Below are the code and all the weights of a small trained network. Each question names an input and a target symbol and asks about switching units off, where a switched-off unit gives its printed mean instead of its output.

import numpy as np


def w(rows, s, z=0):
    codes = np.array(rows[::2]) - 128.0
    scale = np.full(codes.shape[1], s)
    scale[-1] = z or s
    return codes * scale


def f(y):
    return np.maximum(y, 0)


def softmax(a):
    e = np.exp(a - a.max(-1, keepdims=True))
    return e / e.sum(-1, keepdims=True)


def log_softmax(a):
    a = a - a.max(-1, keepdims=True)
    return a - np.log(np.exp(a).sum(-1, keepdims=True))


def net(x, mask):
    ids = ['αβγδηθμξπτψω'.index(c) for c in x.split()]
    T = len(ids)
    res = E[ids] + P[:T]
    u = 0
    for l in range(2):
        q, k, v = (res @ M[l].T for M in (Q, K, V))
        z = softmax(np.where(np.tri(T) > 0, q @ k.T / 2**0.5, -1e9)) @ v
        res = res + np.where(mask[u], z, O[l][:, -1]) @ O[l][:, :-1]
        u += 1
        y = f(res @ A[l][:, :-1].T + A[l][:, -1])
        res = res + np.where(mask[u : u + 12], y, B[l][:, -1]) @ B[l][:, :-1]
        u += 12
    return log_softmax(res[-1] @ U[:, :-1].T + U[:, -1])


Q, K, V, O, A, B = {}, {}, {}, {}, {}, {}
E = w([
[102,137,148],'α',
[172,196,163],'β',
[114,146,148],'γ',
[219,247,131],'δ',
[98,140,145],'η',
[81,130,158],'θ',
[166,156,47],'μ',
[148,173,127],'ξ',
[138,162,148],'π',
[77,183,8],'τ',
[139,100,211],'ψ',
[145,170,128],'ω',
],0.016)
P = w([
[178,1,153],'0',
[148,200,175],'1',
[141,186,173],'2',
[149,190,158],'3',
[132,178,165],'4',
[132,172,164],'5',
[166,184,145],'6',
[137,172,151],'7',
[144,173,139],'8',
[137,166,144],'9',
[141,166,141],'10',
[166,175,181],'11',
],0.0062)
Q[0] = w([
[186,5,119],'0.h1',
[89,18,33],'0.h1',
],0.019)
K[0] = w([
[102,136,255],'0.h1',
[119,242,191],'0.h1',
],0.019)
V[0] = w([
[138,111,240],'0.h1',
[245,196,132],'0.h1',
],0.011)
O[0] = w([
[136,22,240,2],'0.h1',
[254,132,104,160],'0.h1',
],0.0082,0.0091)
A[0] = w([
[178,194,161,220],'0.n1',
[5,197,208,104],'0.n2',
[104,216,165,123],'0.n3',
[198,78,43,195],'0.n4',
[164,113,100,138],'0.n5',
[99,126,45,2],'0.n6',
[44,46,138,50],'0.n7',
[51,12,61,73],'0.n8',
[80,200,144,8],'0.n9',
[165,124,109,115],'0.n10',
[67,91,253,86],'0.n11',
[63,76,132,43],'0.n12',
],0.0065,0.0039)
B[0] = w([
[54,2,116,255],'0.n1',
[137,74,90,158],'0.n2',
[85,56,109,217],'0.n3',
[27,66,148,190],'0.n4',
[108,104,131,151],'0.n5',
[203,78,220,173],'0.n6',
[103,115,143,133],'0.n7',
[86,142,85,130],'0.n8',
[195,226,115,171],'0.n9',
[120,98,128,150],'0.n10',
[31,174,123,155],'0.n11',
[94,137,132,130],'0.n12',
],0.0098,0.0086)
Q[1] = w([
[119,149,89],'1.h1',
[254,138,136],'1.h1',
],0.018)
K[1] = w([
[74,80,104],'1.h1',
[120,252,46],'1.h1',
],0.016)
V[1] = w([
[195,57,111],'1.h1',
[156,143,247],'1.h1',
],0.012)
O[1] = w([
[231,63,77,252],'1.h1',
[198,214,254,124],'1.h1',
],0.0061,0.0034)
A[1] = w([
[126,200,168,150],'1.n1',
[132,146,71,66],'1.n2',
[93,46,182,54],'1.n3',
[131,185,176,130],'1.n4',
[254,162,128,49],'1.n5',
[121,136,87,253],'1.n6',
[91,105,176,106],'1.n7',
[157,119,115,82],'1.n8',
[135,186,179,55],'1.n9',
[127,65,182,169],'1.n10',
[127,173,119,17],'1.n11',
[209,123,103,42],'1.n12',
],0.0095,0.0035)
B[1] = w([
[63,35,103,166],'1.n1',
[183,236,155,215],'1.n2',
[160,238,124,194],'1.n3',
[66,21,97,157],'1.n4',
[39,242,139,166],'1.n5',
[110,13,193,254],'1.n6',
[208,141,112,171],'1.n7',
[150,162,124,147],'1.n8',
[106,39,82,148],'1.n9',
[181,163,195,192],'1.n10',
[83,162,172,138],'1.n11',
[190,207,93,165],'1.n12',
],0.011,0.0077)
U = w([
[87,139,145,157],'α',
[146,176,113,92],'β',
[109,117,144,102],'γ',
[209,106,76,17],'δ',
[87,144,134,67],'η',
[53,169,147,2],'θ',
[161,42,71,181],'μ',
[168,81,115,130],'ξ',
[144,106,136,108],'π',
[74,153,7,174],'τ',
[120,66,158,231],'ψ',
[167,84,114,112],'ω',
],0.011,0.0052)

Each question gives the input, a string of symbols that net reads in full, and the target symbol t.
The units are the heads (2 rows each of Q, K, V and O) and the neurons (one row each of A and B). Each row of codes is followed by its name. A weight is (code - 128) times the scale printed after its matrix; where a second scale follows, it is the last column's (O, A, B and U).
mask holds one flag per unit, layer by layer, with each layer's heads first. A switched-off unit (its flag False) gives its mean, the last column of its rows in O or B, instead of its output. The means were averaged over made-up inputs and are rounded, as every weight is.
A unit's drop is (log p(t) with every unit on - log p(t) with that unit switched off) / (log p(t) with every unit on - log p(t) with every unit switched off).
The circuit of an input: a set's keep is (log p(t) with only the set's units on - log p(t) with every unit switched off) / (log p(t) with every unit on - log p(t) with every unit switched off). Starting from the 12 units with the biggest drops (on a tie, the unit counted first), units are removed one at a time, each time the one whose removal leaves the highest keep (on an exact tie, the one counted first), for as long as the keep stays at least 0.8.
units of the circuit, in order: the units of the circuit, biggest drop first
top k neurons: the k neurons with the biggest drops, biggest first
top k neurons in layer l: the k neurons of layer l with the biggest drops, biggest first
input τ ψ β μ ψ α θ τ β, target τ: top 2 neurons : 0.n6, 1.n10
input α θ π τ π β, target τ: units of the circuit, in order : 0.n6, 1.h1
input μ α ω ξ π η α, target μ: units of the circuit, in order : 1.h1, 0.n4, 1.n6
input δ β τ β, target δ: units of the circuit, in order : 0.h1, 1.h1
input η θ τ τ τ ω, target τ: units of the circuit, in order : 1.h1
input β η ξ, target β: top 3 neurons : 1.n6, 1.n5, 1.n3
input μ ξ δ δ ξ, target μ: units of the circuit, in order : 1.h1, 1.n6
input τ π δ π, target τ: units of the circuit, in order : 0.h1, 1.h1
input μ π β τ θ α τ, target μ: units of the circuit, in order : 1.n6, 1.h1, 0.n4
input β ψ ω δ π τ β θ β, target β: top 4 neurons : 0.n4, 0.n1, 1.n5, 0.n9
input μ τ α ω π τ α μ γ α, target μ: top 3 neurons in layer 1 : 1.n6, 1.n5, 1.n3
input μ δ η ψ θ β θ τ ξ β μ, target μ: units of the circuit, in order : 1.h1, 1.n6, 0.n4
input δ β μ δ τ τ ψ β τ δ, target τ: top 3 neurons : 1.n5, 0.n9, 1.n10
input μ γ γ, target μ: top neuron : 0.n4
input μ η α μ β η α η ψ θ θ, target μ: units of the circuit, in order : 1.h1, 0.n4, 0.n6, 1.n6
input θ π δ γ, target θ: units of the circuit, in order : 0.h1, 0.n11, 1.h1
input β μ τ δ ψ β, target β: top 2 neurons : 1.n5, 1.n12
input δ α μ ψ θ δ θ η ξ θ μ, target δ: top 2 neurons : 0.n4, 1.n12
input δ γ τ α β β τ τ α π η θ, target τ: top 2 neurons in layer 1 : 1.n5, 1.n10
input ψ ψ η, target ψ: top 2 neurons : 0.n1, 1.n4
